[ 14 -39 -10  -1  15   3  13 -15  -1   2  -2 -28 -27  13  -5   9   6  -9
 -52   7   4  21  -3  -2  -4  17  -6 -18   0  14   3  -9   2   9  -4 -20
 -11 -10  -4  -1 -12  -6 -11 -32 -13  18   0   0  -3   5 -20  16   2  -6
  16 -11  -5  -9  -2   7   3  17  15 -13 -15 -18   1  21  -7   8  -8   0]	X/Z
[ -8 -21   1 -13   3   4   4   0  26  31   8   4  -5   7 -14   6  11 -11
  12   5  -4   0   0   7   9  -3   0   0  -7 -12   1   4  10  -4 -36  -8
 -15  -4  -8  -6  -5   0   2  -3 -14   3  -1   3  -4  -8   2  -4  11   5
   5  11  -7   8  -7   6   6   3  12  -8   3  -2  -2   3   6  12   6   5]	W/D
[-23  26  -8   2  -2   6  29 -12  18  34 -13 -10  -3  26  -8  -5  -4  -6
  -1  -2  -6  50  -8  -4  10 -24   6  -8   0  -2  -3  25  -7  11  -1 -13
  11  14  -6  -5   1  -5  34 -35  -8  -8  -3  -2  14  -3   6   3  -3  -2
 -21  21  11   1 -27  24   1 -20   6  20  -2   6   1  -2   0  13  12  -3]	Y/U
[-10 -16  -6   4  -3  -1  24 -13  23  13  -3  -9 -27  10  -6   7   4  -1
 -23   8  -4  16   1   0  -1   5  -3 -12   4 -22  12   5  -3   5 -18  -6
  -3  -2  -5  -8  -8  -8  12 -24 -18  15  -4   3  14   1   3   4  -5  -4
   3  -7   5  -7  -8   3   6   5   6   2  -1  -8  -2  11 -11  -6   5   3]	X/Z
[ -9 -10  -5   1  -6   2  39 -26  30  27  -6  -6 -22  20  -7   2   2 -26
  -3  12  -7  37  -1   5  11 -20  -1 -11   0  -1  -2  16  -9   1  -8  -5
  -1   9  -8  -9   1  -4  18  -9 -10   2  -5   1  17   0   9  -1  -6   0
  -7  21   4  -5 -13   1  -8  -9  16  15  -1   1   0   2  -6  -2  18  -9]	Y/N
[  4 -23  -5 -10  -2   0   5   1  37  -5   5  18 -10  -2 -19   8   0 -13
  22   9   2 -26   3   4  -6  12  -4  -5  -8 -14   9   8   3 -11 -15   9
 -13   0  -6  -3  -1  -9   9  13  -2   4  -7  -2   6  -6  15 -10  11   2
   5   0   4  -1  -9 -13  18   9   7 -22  10  -9  -3   1  -7   6   0   3]	W/L
[ -2 -24  -2   0  -2   7  37 -21  18  28  -6 -19 -31  11   0  13  -6 -25
 -34  20   1  23  -5  10  -4  10  -3 -24  -5  -4  -2   7  -9  -2  -7 -14
  -1  -1   1  -5  -7  -7   3 -41  -8  13   0  -2   7  -2  -5  -7   2  -2
   4  -4  -5 -22 -15   4   1   8  14  12  18  -8  -1  12 -13   4  12   7]	X/Z
[  3 -42  -6  -3  12   3  20 -14  24   3   2  -6 -18   3 -14  14  -4   5
 -13  18   5  12   0   5  -2  12   5  -1   5   2   7   1  -3   6  -9  -3
 -10  -8  11   0  -9 -15   8 -28  -9   7   0   1   2  -1  -4   6  -6  -4
  -1  -1   8   0   6   7   8  12   6  -6  -2 -12  23  19  -7   8   2  -6]	X/R
[-25  18  -5  -2  -3   1  27  -6  63  15  -6  12   6  12 -13   5   4   1
  25  12 -14  22  -9   7  17 -19  -7   9  -2   0  -4  18  -5   4   3   5
  -3  16  -2 -10   4  -7  26  -3  -5  -4 -10   1  14  -4  34  -1  -5  -1
 -12  37   6   2 -12   4  -1  -6  -2  24  10  13  -2 -13  -3   4  11  -5]	Y/P
[  4 -22 -12   0  12   3  22 -18  17  20 -12  -7 -21  11  -4   5  -2 -16
 -28  15 -31  24  -7   8   0   4 -11 -12   5   1   5  12 -12   2  -3 -19
   0  -5 -17  -3  -5  -6   1 -50 -11   3   0   6   9   0 -10   2  -4 -10
  -5  -6   7  -8 -10  15  14   2  12   7  -8 -13  -3  15 -12   7   3  -1]	X/Z
[  4   3  -8  -9   2   3  21 -17  12  11 -13   4  -9  12  27  -8 -14 -12
  -2   2  -8  26   9  11   1 -13  -4  -5  17   4   0  34 -24  -9   5   5
  11   4  -8  -2   1   1  18 -15  -8  -4   8   1  19  -3  -5  -1 -12  -7
 -16  16   7  -9   5  -8  11 -11  -8  26 -16  -1   8  -6   2 -12   3 -22]	Y/N
[ -6 -22   2   1   7  -1  18  -4  36  43  16   4  -7   9  -4   5  11 -26
   5  15  -7  -1  -2  19  12  -7  -3   0 -25 -19  -5  17  13  -1 -11 -15
 -26  -4  -8 -12   0  10   8   7 -21   3  -5  -1  -8 -12   4 -11  22   9
  16  10  -3   3 -15   2   5   5  17  -9   9 -12   0  -2   3  19  12   7]	W/D
[-20   7   2   1  -3   1  31  -9  15  20 -14  -9  -2  18  -4  -5   8  -7
  10   6  -6  31  -7   4  15 -21  -9  -1  22  -6  -4  18 -10   4   0 -10
  -5  10  -5 -15   2  -5  14 -19  -3   1  -8   2   8  -2  16  -8  -7   3
  24  13   8   0 -12   8   2  -3   2  26   6   1   1  -3 -10   3  15  -9]	Y/U
[  0 -36  -8 -10   4   8  18  -1  50  40   6  15 -13   9 -22  26   5 -22
  19  17  -6 -17   1  18   9   4  -3  -5 -14 -22   9  16   8  -5 -20 -11
 -17  -4  -8 -17  -4  -1  13  -7 -15  10   0   2   3 -11   5 -14  11   4
  -8   4  -5   4 -15   5  15   1  11 -17   7 -14  -1   5  -9  12   5   0]	W/L
[-12 -15   3   2  -7   3  29  -8  38  17   4   5  -7  -4 -10  10  21 -11
  32  20  -5  -3  -1  17   7   0   0  -1  -1 -11   3  17  -2  -4 -19   0
 -13  -1   1 -14   0  -8  13  -3  -4  -6 -11   2   7  -3  20 -13  14   4
   0   7  -1  -6 -11  -8   4   2   7  -5   0  -1  -6  -5  -9   6  35  -2]	W/L
[ -1 -32   2   1  12   5   3 -12  22  16   7 -14 -24  18  -7  15   5  -7
 -16  10   0  19  -3   1   3   8  -5 -12  -7  -5   4   0   2   2 -10 -10
 -14  -4  -4  -5  -8   1  -5  -5 -12  14 -13   0  -1   5   1   7   6   3
   9   5   2 -21 -11  10  -7  12  12  -8  -2 -14  -4   5  -5  11   1   5]	X/R
[-12   1   5   4  -2   2   9   2  23  15   4  -4   3   7  -1  -2   9  19
   7  14  -8  17  -5  -7  16 -12   1   4  -3  -6  -1   8   4  -2  -5 -11
 -11  12   1  -3   1   5   8  17 -15  -7 -10   2  -1   2  14  19  -4   9
   0  13   4  15 -10   4   0  -7   8  -2   7   4   0  -3   5   7   6  -7]	Y/U
[ 13 -40  -8 -10   5   3  18  -1  47  19   4  -3 -26  13 -20  20  -6  -9
 -11  16   3  14  -1   4   4  24  -6 -21  -3 -18  11   3   0   1 -18  -8
 -20  -6 -11  -3  -3  -5   3 -22 -10  11  -6   2   3   0   3   5  -1 -12
  -7  -3   6  -5 -12  -2   4   7   0 -14   4 -12  -5   0  -9   3   1   9]	X/R
[  4 -14  -4  -4  -6   2  14  -7  26   5  -5  -3 -22  15 -10  16  -1   5
 -13   6   8  16  -1  -8   0  13  -2 -15  -2   1  11   4  -2   7 -11  -9
 -10   2  -2   3 -13  -7   0 -19  -3  12  -6  -4   2  11   6  16 -20  -5
  -2  -5   7   2  -6  10  -7   0  14 -10  11  -3  -4  12  -6   2   1  15]	X/R
[-22  19   2   6   0  -1  19 -15  22  14  -4  -8   0  16 -11   4   6   7
   4   3   2  34  -4  -5  13 -17   3   7  -5  -7   3  16   4  16  -5 -10
   6   4  -3  -7  -4 -12  17 -24  -3  -1  -5   0   2   4  29   8 -15  15
 -14  16  10   3 -23  24  -9 -10   2  13   6   5  -5  -7  -8  16   5   2]	Y/U
[-10  18  -6   3 -11   3  18  -9   9   0  -6   5  -5   9  -9  -7  -5   9
   3   8  -5  24 -14  -1   7 -10   3   2   8  12  33   6  -6   9   8   7
   4   8   6  -1   2  -1   7 -15   1  -3  -4  -5   9   0   7   6 -31 -10
 -12   9   5  -4  -2   7  -4 -12  -1  20   3   5   9  -3   1  -6   1  -6]	Y/N
[  1 -39  -6  -7   4   1  17  -9  56  30 -10  13 -17   4 -18  16  10 -13
  12  20   2  -7  -4  17   7   4  -7 -11  -9 -19  12  12   5 -13 -22  -3
 -19  -1 -11 -13  -1  -4  15  -1 -14   5  -4   1   8 -11   4  -7  11  -1
   4   4   1   6 -16  -7   1   4  11 -15  13  -5   4   4 -13  11  10   7]	W/L
[  5 -53  -2  -1 -10   3  32 -16  49  22   2  -2 -28   5 -17  24   6 -28
   5  35   7  -7   0  25   2   4  -3 -12 -20 -13  -7  11   6 -10 -21  -1
 -21  -4  -9 -22  -6  -6   9 -10 -15   7   0   4   8 -12  11 -18  16   3
  14   5  -3  -4 -21  -8   8  12  10 -11  16 -21 -10  -2 -18   8   4   0]	W/L
[  1 -24  -7  -5  -5   4  13 -15  31   5  -3 -13 -23  17 -11  13  -1   0
 -17  10   1  25  -2   1   6  12  -1 -31   3  10  10   1  -2   3  -6  -8
 -10  -4  -6  -4   1  -7   4 -20  -1  18  -5   3   0   4   3  11 -19  -8
  -5   1  -3  -4 -18   5  -6   3  16  -2   4 -14  -3  13  -6  -1   3   6]	X/R
[ -4 -29  -4  -4   6   0  -7 -10  51  32   5  14 -12  13 -14  13  12 -17
  18  15  -6   7  -3  16  11 -12  -5  -8   1 -12   6  25  -3  -9  -9  -8
 -14   2  -3 -11   4   3  20  14 -19   2   3   3  11 -12   1   2   8   6
  -2  20  -2  11 -10  -6   9  -2  10  -6   4  -8  -3  -8  -2  10  17  -8]	W/V
[-14   6   2   0  -9   2  24 -12  32  27   0  -4   0  23  -2  -3   2  -6
   1   6 -11  46   0  -2  19 -37  -7   8  -5   1   2  21  -6  16   6  -4
   4  12  -3  -9   3  -2  22  -4 -16   1  -5   3  15  -9   6   7 -14  -5
 -13  39   4   2 -21  10   1 -13   4  23  -4   8   2  -7   5   8  12 -18]	Y/P
[-14  -5 -10  -2   5   0  19  -2  24  46   3   2  -8   9 -20  12  25 -19
  -2  18  -4  -5  -7   5  16  -1  -3  -7 -13 -19   2  18  15   8 -18 -13
 -11  -4 -12  -5  -5  -1   7 -27 -10   0  -4   1  -4  -5   7 -11   7   3
   3   3   1  11 -28  21   5   0  14  -7  13   3   4  13   3  22  10  13]	W/D
[-12  22 -13   0 -17  -2  35 -11  23   6 -12  15   4   0   0  -4  -4 -16
  14   9 -10   8   0   8  18 -15  -3   2   1   0   1  26  -9  16  -3  -3
   8   3  -4 -10   3  -7  23 -31   0   2  -2   6  19  -8  18 -10  -6   5
 -12  10   8  -4 -10   1   7 -10 -13  22   5  14  -6 -11  -7  -8   8   2]	Y/U
[  1 -44  -6  -9  12   2  16 -14  48  11  11  17 -17   3 -20  19  10  -7
  22  13  -2  -3   3  17   6   7  -5   1   6 -10   7   6  -1  -5  -8   7
 -26   0   1  -1  -8 -10   7   7 -15   6  -5   5  13  -7   1   4  10   6
   2  15   1   7   8 -22  11   8   7 -19  -9  -6  -5   8  -5   7   0 -11]	W/V

[-17  -6   1  18   3  -7   8  -9 -11 -18  -2  10   4  10  -4   9  14 -17
 -18  10  20  27  14  21  -2 -13 -12  44 -34  -6  51  11   0   1   9  -9
  -2 -10  -5 -10  15   4 -25  -8  17   5 -40  -4 -18  -3  42   9 -23  -1
  -6   1   6   2 -36   2  38   2 -12 -11   3  -1  -9  16  -3   0  11  -7]	(63)/tz
[ -7   7  13  19  -7   4  10  -2   7 -27  35  19  28  21  14  21  24 -23
  13   4   4  18 -17  14   8  -2  16  61 -52  10  91  23  -1  -4   0 -23
  -4 -24   4 -10  44   0 -45  -2  24   2 -50  -2 -13 -15  12   9 -52  10
 -18 -10   9  27 -48   2  51  18 -29   7  17   0   3  10   2   7  21 -23]	(63)/zr
[-41  10  -2   3 -37   5  20   2  -1   0 -13  10  34 -15  18  13   4 -29
  -1   7 -45 -15   0  -7   1  -8  12   9   9  11  -5  21   4   4  -6   1
  -9  -4   5 -18  51  16 -32   1  -5   1 -21  -7   5 -11   4   4  17  29
  26 -20   0  -6  28   4   2  75 -11   1  17 -11  -2 -12 -13 -17  11   8]	(64)/Tm
[-27   5   3 -20  -1  23  16  14  -2   6 -25   8  29  -9  -3 -12 -26 -25
 -19 -11 -11 -18 -11 -19  -8  -8 -21 -22  -7   7  -9   5  10 -13 -14   1
  16  20  -8   1  29   2 -17 -32 -15 -11   3   4   6   4  18   4  21  11
  38 -25  -3 -22  44  -1 -23  69  12   9  21 -15   2   9 -15 -12 -21   7]	(64)/pn
[-49  -8   0  18  -3  32  -2   3  14 -29  54  17 -29  25  27   1  11 -10
 -34   1  94  20 -18  21   6 -27  21  12 -23  13  54   1 -30  -8  -3 -17
   0 -13 -16 -10  31  30 -63 -74  25 -11 -35  10  10  -9  13  17 -45  14
  33  -2  20  38 -31 -10  62  54  20  -2  27  -1 -24  30 -17   8  28 -22]	(64)/Tm
